Here is a tiny trained network, its code and every weight. The questions are about switching its units off for an input and a class, where a switched-off unit gives its printed mean instead of its output.

import numpy as np


def w(rows, s, z=0):
    codes = np.array(rows[::2]) - 128.0
    scale = np.full(codes.shape[1], s)
    scale[-1] = z or s
    return codes * scale


def f(y):
    return y / 2 * (1 + np.tanh(0.7978845608 * (y + 0.044715 * y**3)))


def log_softmax(a):
    a = a - a.max(-1, keepdims=True)
    return a - np.log(np.exp(a).sum(-1, keepdims=True))


def net(x, mask):
    res = np.array(x, float).reshape(1, 6) / 4 @ E
    y = f(res @ A[0][:, :-1].T + A[0][:, -1])
    res = res + np.where(mask, y, B[0][:, -1]) @ B[0][:, :-1]
    return log_softmax(res[-1] @ U[:, :-1].T + U[:, -1])


A, B = {}, {}
E = w([
[134,141,132,125,128,136,127,127,140,126,130],'x0',
[99,213,29,97,28,56,16,162,63,70,206],'x1',
[2,81,234,186,84,88,74,237,222,161,184],'x2',
[100,208,132,196,135,210,245,219,35,130,207],'x3',
[4,221,72,36,225,66,175,200,141,194,44],'x4',
[41,136,208,32,95,189,103,7,74,245,226],'x5',
],0.0049)
A[0] = w([
[224,55,190,234,40,187,65,35,114,44,213,116],'n1',
[49,198,89,35,212,57,162,165,132,207,95,121],'n2',
[163,85,215,138,202,197,187,116,172,144,64,138],'n3',
[169,74,174,169,75,174,75,17,104,143,220,96],'n4',
[156,76,106,59,134,56,41,51,222,148,88,95],'n5',
[106,199,63,80,57,84,41,139,67,85,180,113],'n6',
[138,162,135,169,88,192,211,178,50,153,217,106],'n7',
[142,70,214,150,210,196,220,88,158,202,78,40],'n8',
[57,170,81,45,173,67,126,129,156,202,89,134],'n9',
[63,143,175,93,117,184,96,39,85,177,161,45],'n10',
[40,115,193,177,124,107,99,186,222,142,157,97],'n11',
[33,82,202,145,115,116,102,202,198,171,161,88],'n12',
[128,167,138,201,135,181,223,201,48,126,219,66],'n13',
[202,145,33,104,172,139,163,64,61,98,74,111],'n14',
[103,190,101,117,67,56,51,144,77,107,181,36],'n15',
[54,152,166,28,142,122,149,64,96,207,175,72],'n16',
[78,136,185,59,108,129,136,44,86,180,178,49],'n17',
[88,145,163,90,113,150,133,41,106,207,181,40],'n18',
[167,108,70,195,164,72,141,236,184,1,50,248],'n19',
[204,167,84,67,148,181,159,29,69,111,90,110],'n20',
[231,149,52,67,176,177,141,61,64,145,97,101],'n21',
[51,169,101,58,188,40,97,109,167,182,45,115],'n22',
[143,45,148,46,130,87,39,51,173,129,55,79],'n23',
[100,90,202,203,74,105,92,197,192,136,173,196],'n24',
[87,150,180,93,115,172,92,41,89,190,179,45],'n25',
[96,174,186,58,135,113,121,77,99,230,180,49],'n26',
[120,67,198,127,198,180,247,60,186,162,75,45],'n27',
[185,151,80,64,137,182,167,17,56,89,60,97],'n28',
[128,187,177,169,133,200,217,180,44,130,182,95],'n29',
[39,229,108,146,162,159,223,186,71,175,137,131],'n30',
[66,80,195,158,96,124,65,184,213,159,152,41],'n31',
[107,175,39,89,86,90,41,127,57,101,181,41],'n32',
[172,55,142,71,103,28,46,46,180,123,70,123],'n33',
],0.0051,0.0017)
B[0] = w([
[188,27,2,28,242,237,35,177,23,103,29,254],'n1',
[140,21,51,43,203,233,60,127,76,103,91,224],'n2',
[62,107,61,207,193,70,46,57,169,76,154,190],'n3',
[200,48,59,103,182,191,157,200,103,50,38,214],'n4',
[200,120,176,76,23,96,236,168,228,206,192,198],'n5',
[54,83,46,228,185,40,31,23,211,49,196,203],'n6',
[190,63,90,62,52,111,200,113,217,156,207,185],'n7',
[42,68,37,218,183,42,30,16,219,100,235,201],'n8',
[169,58,54,63,147,210,130,117,111,109,113,201],'n9',
[198,212,147,225,157,55,189,210,143,50,45,195],'n10',
[57,218,231,122,132,173,80,138,35,223,115,195],'n11',
[33,200,225,84,117,186,51,133,31,228,111,204],'n12',
[211,84,144,60,26,94,221,170,212,196,201,190],'n13',
[52,213,241,158,130,119,128,169,49,212,123,192],'n14',
[36,133,90,183,191,46,36,38,180,135,207,178],'n15',
[185,178,104,204,206,78,168,227,111,61,15,209],'n16',
[169,219,166,214,147,77,194,202,156,28,45,195],'n17',
[141,204,175,207,175,63,187,202,164,75,64,190],'n18',
[184,244,216,236,189,36,222,232,135,50,35,237],'n19',
[20,207,239,95,111,169,87,112,41,234,151,193],'n20',
[31,228,244,123,98,158,74,161,46,210,153,194],'n21',
[210,45,73,18,131,207,143,187,127,98,100,202],'n22',
[164,105,121,59,37,82,224,115,236,215,229,197],'n23',
[84,181,210,111,164,195,98,152,7,193,83,207],'n24',
[197,205,152,218,142,58,190,208,148,20,54,196],'n25',
[216,179,158,188,170,102,183,192,108,47,42,195],'n26',
[28,90,51,217,221,49,19,35,200,102,231,197],'n27',
[31,232,252,97,86,145,80,114,6,220,162,196],'n28',
[211,66,106,41,17,90,186,107,223,183,229,187],'n29',
[197,33,38,28,83,177,179,121,170,133,154,210],'n30',
[53,204,222,94,55,148,90,115,55,219,178,191],'n31',
[36,126,91,213,169,24,65,34,199,126,219,186],'n32',
[212,87,156,45,24,119,215,184,226,172,166,206],'n33',
],0.0043,0.0063)
U = w([
[208,224,185,242,197,45,204,241,150,16,14,148],'0',
[11,226,239,82,104,201,60,117,29,253,157,10],'1',
[30,75,39,224,205,45,26,8,215,88,242,118],'2',
[234,71,137,21,28,107,225,139,227,199,227,5],'3',
[194,40,36,28,222,233,64,171,54,81,53,211],'4',
],0.0048,0.0015)

Each question gives the input, the list of numbers given to net, and the class t.
The units are the neurons (one row each of A and B). Each row of codes is followed by its name. A weight is (code - 128) times the scale printed after its matrix; where a second scale follows, it is the last column's (A, B and U).
mask holds one flag per neuron, in row order. A switched-off neuron (its flag False) gives its mean, the last column of its row in B, instead of its output. The means were averaged over made-up inputs and are rounded, as every weight is.
A unit's drop is (log p(t) with every unit on - log p(t) with that unit switched off) / (log p(t) with every unit on - log p(t) with every unit switched off).
The circuit of an input: a set's keep is (log p(t) with only the set's units on - log p(t) with every unit switched off) / (log p(t) with every unit on - log p(t) with every unit switched off). Starting from the 12 units with the biggest drops (on a tie, the unit counted first), units are removed one at a time, each time the one whose removal leaves the highest keep (on an exact tie, the one counted first), for as long as the keep stays at least 0.8.
units of the circuit, in order: the units of the circuit, biggest drop first
most important unit: the unit with the biggest drop
k most important neurons: the k neurons with the biggest drops, biggest first
drop of u: that unit's drop, to one decimal
input [0,-3,-2,-1,7,6], class 4: 2 most important neurons	n2, n9
input [7,6,5,4,8,3], class 4: units of the circuit, in order	n2, n30
input [0,2,5,-6,6,1], class 3: most important unit	n5
input [3,8,7,7,5,-6], class 2: 3 most important neurons	n6, n15, n32
input [-1,7,7,-2,-4,-4], class 1: units of the circuit, in order	n24, n31
input [1,-3,-7,8,4,2], class 3: 3 most important neurons	n29, n30, n13
input [-4,-8,7,8,2,-3], class 2: 3 most important neurons	n8, n27, n3
input [-6,-1,-2,2,-5,4], class 4: 2 most important neurons	n1, n19
input [-3,5,2,4,-1,4], class 2: 4 most important neurons	n6, n19, n15, n32
input [-7,8,-6,-2,7,1], class 2: 2 most important neurons	n6, n32
input [2,2,7,-7,-6,-2], class 1: 4 most important neurons	n24, n31, n11, n12
input [-4,7,7,7,2,-2], class 1: 4 most important neurons	n24, n11, n12, n8
input [3,5,6,-5,-7,-2], class 4: 2 most important neurons	n1, n4
input [1,-7,3,-6,1,3], class 2: units of the circuit, in order	n27
input [-1,7,-6,7,-1,4], class 2: 3 most important neurons	n6, n32, n15
input [-3,-7,-6,1,3,4], class 2: 3 most important neurons	n8, n27, n3
input [-8,-5,3,-7,-2,2], class 3: 3 most important neurons	n33, n5, n23
input [2,-7,-6,1,-7,1], class 2: 2 most important neurons	n8, n27
input [-5,0,4,-6,6,7], class 0: drop of n26	0.1
input [8,7,1,-3,-5,7], class 0: drop of n25	0.2
input [-4,-2,7,-3,-7,-3], class 1: most important unit	n31
input [5,1,-8,1,6,8], class 0: drop of n10	0.3
input [7,3,7,6,-8,1], class 4: drop of n4	0.8
